Below is a small trained network, with its code and all its weights. Each question gives an input and a target symbol and asks what happens when units are switched off, that is, made to give their printed mean instead of their output.

import numpy as np


def w(rows, s, z=0):
    codes = np.array(rows[::2]) - 128.0
    scale = np.full(codes.shape[1], s)
    scale[-1] = z or s
    return codes * scale


def norm(h):
    return h / np.sqrt((h * h).mean(-1, keepdims=True) + 1e-5)


def f(y):
    return np.maximum(y, 0)


def softmax(a):
    e = np.exp(a - a.max(-1, keepdims=True))
    return e / e.sum(-1, keepdims=True)


def log_softmax(a):
    a = a - a.max(-1, keepdims=True)
    return a - np.log(np.exp(a).sum(-1, keepdims=True))


def net(x, mask):
    ids = ['ΘΠΣΨαδεζλξτω'.index(c) for c in x.split()]
    T = len(ids)
    res = E[ids] + P[:T]
    u = 0
    for l in range(2):
        r = norm(res)
        for j in range(2):
            rows = slice(2 * j, 2 * j + 2)
            q, k, v = (r @ M[l][rows].T for M in (Q, K, V))
            z = softmax(np.where(np.tri(T) > 0, q @ k.T / 2**0.5, -1e9)) @ v
            o = O[l][rows]
            res = res + np.where(mask[u + j], z, o[:, -1]) @ o[:, :-1]
        u += 2
        y = f(norm(res) @ A[l][:, :-1].T + A[l][:, -1])
        res = res + np.where(mask[u : u + 8], y, B[l][:, -1]) @ B[l][:, :-1]
        u += 8
    return log_softmax(norm(res)[-1] @ U[:, :-1].T + U[:, -1])


Q, K, V, O, A, B = {}, {}, {}, {}, {}, {}
E = w([
[128,152,121,165,140,170,146],'Θ',
[121,173,134,120,143,164,143],'Π',
[151,197,135,124,166,88,136],'Σ',
[157,182,110,123,157,113,135],'Ψ',
[123,159,82,66,137,154,134],'α',
[135,97,115,187,107,136,117],'δ',
[141,120,86,49,94,159,158],'ε',
[64,172,67,181,109,138,154],'ζ',
[142,145,116,139,65,105,117],'λ',
[55,78,82,8,137,130,139],'ξ',
[67,99,201,210,153,75,68],'τ',
[73,149,123,66,96,85,98],'ω',
],0.014)
P = w([
[114,187,155,120,175,123,220],'0',
[110,166,165,71,155,123,181],'1',
[175,135,14,125,184,91,129],'2',
[195,106,4,140,194,53,83],'3',
[156,101,30,151,166,78,90],'4',
[149,85,34,145,161,68,58],'5',
[139,84,50,135,140,79,69],'6',
[157,89,44,116,160,84,51],'7',
],0.0038)
Q[0] = w([
[130,93,11,88,118,6,59],'0.h1',
[207,208,178,113,82,184,212],'0.h1',
[176,126,255,172,143,220,115],'0.h2',
[139,5,246,113,109,99,199],'0.h2',
],0.0051)
K[0] = w([
[14,46,138,74,150,136,11],'0.h1',
[220,158,28,121,54,130,245],'0.h1',
[253,179,136,121,151,168,217],'0.h2',
[136,198,226,214,215,192,248],'0.h2',
],0.0043)
V[0] = w([
[184,225,85,124,69,143,123],'0.h1',
[155,126,163,115,86,136,111],'0.h1',
[131,83,112,112,39,158,168],'0.h2',
[169,189,145,71,68,94,2],'0.h2',
],0.0061)
O[0] = w([
[168,209,154,110,165,65,142,224],'0.h1',
[128,94,103,123,151,3,136,7],'0.h1',
[194,124,104,120,16,148,157,163],'0.h2',
[141,109,153,172,118,89,181,195],'0.h2',
],0.0081,0.0017)
A[0] = w([
[175,162,129,174,92,222,116,251],'0.n1',
[144,115,15,28,142,137,125,150],'0.n2',
[123,124,60,75,98,108,206,167],'0.n3',
[116,156,175,218,186,43,142,143],'0.n4',
[214,165,87,116,202,74,62,119],'0.n5',
[3,67,143,180,169,149,109,187],'0.n6',
[74,15,173,189,168,120,21,154],'0.n7',
[74,127,125,13,92,134,97,122],'0.n8',
],0.0047,0.0019)
B[0] = w([
[145,149,130,35,143,101,110,210],'0.n1',
[235,104,176,249,180,77,85,254],'0.n2',
[141,132,209,195,222,100,139,230],'0.n3',
[124,44,190,83,172,216,110,194],'0.n4',
[43,161,199,98,54,255,181,213],'0.n5',
[216,189,162,115,115,143,58,187],'0.n6',
[208,167,70,225,99,178,132,186],'0.n7',
[146,238,28,190,206,138,126,201],'0.n8',
],0.0041,0.0046)
Q[1] = w([
[117,5,160,103,41,97,94],'1.h1',
[156,238,110,201,134,140,93],'1.h1',
[250,123,163,125,159,106,186],'1.h2',
[32,143,86,126,74,254,239],'1.h2',
],0.0051)
K[1] = w([
[146,209,151,28,75,155,181],'1.h1',
[100,40,90,203,180,3,109],'1.h1',
[56,143,170,187,69,26,45],'1.h2',
[199,38,20,37,87,135,247],'1.h2',
],0.0041)
V[1] = w([
[241,58,126,39,158,181,108],'1.h1',
[52,140,35,3,111,68,73],'1.h1',
[127,11,200,136,183,135,100],'1.h2',
[129,145,140,212,31,195,89],'1.h2',
],0.0049)
O[1] = w([
[157,1,170,1,108,190,60,143],'1.h1',
[50,45,9,215,133,112,172,91],'1.h1',
[101,152,116,34,177,86,84,3],'1.h2',
[151,218,176,253,166,72,113,105],'1.h2',
],0.0061,0.0039)
A[1] = w([
[123,154,225,127,163,168,150,114],'1.n1',
[73,95,103,127,169,129,250,170],'1.n2',
[41,193,98,154,130,127,86,185],'1.n3',
[159,150,35,68,188,171,132,181],'1.n4',
[29,255,97,133,117,115,85,9],'1.n5',
[115,108,204,144,154,169,77,67],'1.n6',
[131,79,98,115,109,2,141,232],'1.n7',
[180,68,131,169,100,156,132,252],'1.n8',
],0.0062,0.0027)
B[1] = w([
[54,102,73,138,38,78,135,218],'1.n1',
[114,62,124,191,152,64,108,186],'1.n2',
[210,19,133,141,142,149,125,197],'1.n3',
[91,106,120,140,87,106,72,253],'1.n4',
[254,91,119,129,182,204,178,178],'1.n5',
[80,186,144,161,158,79,70,169],'1.n6',
[55,70,134,229,149,97,167,177],'1.n7',
[52,119,143,76,110,77,179,251],'1.n8',
],0.0066,0.0045)
U = w([
[64,220,18,105,102,132,124,98],'Θ',
[207,105,172,9,53,158,139,245],'Π',
[26,153,187,98,197,155,138,139],'Σ',
[154,173,205,161,82,66,214,107],'Ψ',
[128,141,142,153,174,113,54,69],'α',
[145,110,129,166,108,231,90,4],'δ',
[117,142,158,98,205,73,108,122],'ε',
[123,95,140,133,165,254,165,76],'ζ',
[55,42,99,224,171,37,205,123],'λ',
[56,25,7,80,90,107,68,161],'ξ',
[107,124,249,170,99,179,7,198],'τ',
[199,166,61,209,133,210,196,83],'ω',
],0.0061,0.0022)

Each question gives the input, a string of symbols that net reads in full, and the target symbol t.
The units are the heads (2 rows each of Q, K, V and O) and the neurons (one row each of A and B). Each row of codes is followed by its name. A weight is (code - 128) times the scale printed after its matrix; where a second scale follows, it is the last column's (O, A, B and U).
mask holds one flag per unit, layer by layer, with each layer's heads first. A switched-off unit (its flag False) gives its mean, the last column of its rows in O or B, instead of its output. The means were averaged over made-up inputs and are rounded, as every weight is.
A unit's drop is (log p(t) with every unit on - log p(t) with that unit switched off) / (log p(t) with every unit on - log p(t) with every unit switched off).
The circuit of an input: a set's keep is (log p(t) with only the set's units on - log p(t) with every unit switched off) / (log p(t) with every unit on - log p(t) with every unit switched off). Starting from the 12 units with the biggest drops (on a tie, the unit counted first), units are removed one at a time, each time the one whose removal leaves the highest keep (on an exact tie, the one counted first), for as long as the keep stays at least 0.8.
circuit, biggest first: the units of the circuit, biggest drop first
k most important neurons: the k neurons with the biggest drops, biggest first
k most important neurons of layer l: the k neurons of layer l with the biggest drops, biggest first
drop of u: that unit's drop, to one decimal
input ζ ζ ζ ω ξ, target λ: circuit, biggest first -> 1.h1, 0.n2
input ξ ε ω ζ ξ δ, target ξ: 2 most important neurons of layer 1 -> 1.n8, 1.n5
input Σ Ψ α δ δ, target τ: most important neuron of layer 1 -> 1.n6
input Π ξ ε δ Ψ, target Π: circuit, biggest first -> 1.h1, 0.h2
input α Σ λ λ ω Ψ δ λ, target Ψ: circuit, biggest first -> 1.h1, 0.h2
input τ Σ Ψ Σ λ, target λ: 3 most important neurons -> 1.n7, 0.n2, 0.n5
input ω ω δ ξ, target λ: 2 most important neurons -> 1.n7, 0.n2
input δ ε ε Ψ δ, target Π: circuit, biggest first -> 1.h1, 0.n2, 0.n3, 1.n8
input λ ε ξ Π Σ ε Ψ Σ, target Π: circuit, biggest first -> 0.n2, 0.n3, 1.h1
input ε Ψ ζ α τ ω, target ω: circuit, biggest first -> 0.n8, 1.n5
input Π δ Ψ Σ δ Θ ω, target λ: 2 most important neurons -> 1.n7, 0.n5
input Π Ψ τ Π τ Σ, target τ: circuit, biggest first -> 0.h1, 0.n5
input Σ ω Σ α, target λ: circuit, biggest first -> 0.h2, 0.n6
input Σ δ δ, target τ: circuit, biggest first -> 1.h1
input Ψ α Π Σ ζ Σ, target ω: 2 most important neurons -> 1.n5, 0.n5
input δ α δ Σ, target τ: 2 most important neurons of layer 0 -> 0.n5, 0.n1
input α ω Π Σ, target λ: 2 most important neurons of layer 0 -> 0.n2, 0.n4
input λ Ψ Ψ, target Ψ: 2 most important neurons of layer 1 -> 1.n1, 1.n5
input α ξ Θ Θ ξ δ Π, target ξ: 2 most important neurons -> 0.n2, 1.n4
input Σ Ψ ζ α ω Π Ψ, target λ: 2 most important neurons of layer 0 -> 0.n4, 0.n2
input λ ζ δ, target Ψ: 2 most important neurons of layer 1 -> 1.n8, 1.n5
input ξ α Ψ, target ξ: most important neuron -> 1.n4
input Ψ δ Ψ τ Ψ, target τ: 2 most important neurons of layer 1 -> 1.n8, 1.n1
input δ δ ε Θ, target Π: 3 most important neurons of layer 1 -> 1.n8, 1.n7, 1.n2
input δ α δ ε α Ψ ε δ, target Π: 4 most important neurons of layer 0 -> 0.n2, 0.n3, 0.n1, 0.n7
input ε Ψ Π ξ ξ ζ, target ξ: drop of 0.h2 -> 0.0
input Ψ ξ Σ, target ξ: drop of 1.h2 -> 0.1
input Ψ ξ δ ε δ α ξ λ, target ξ: drop of 0.n5 -> 0.2
input λ Ψ ε Ψ ζ λ, target Ψ: drop of 1.n4 -> 0.1
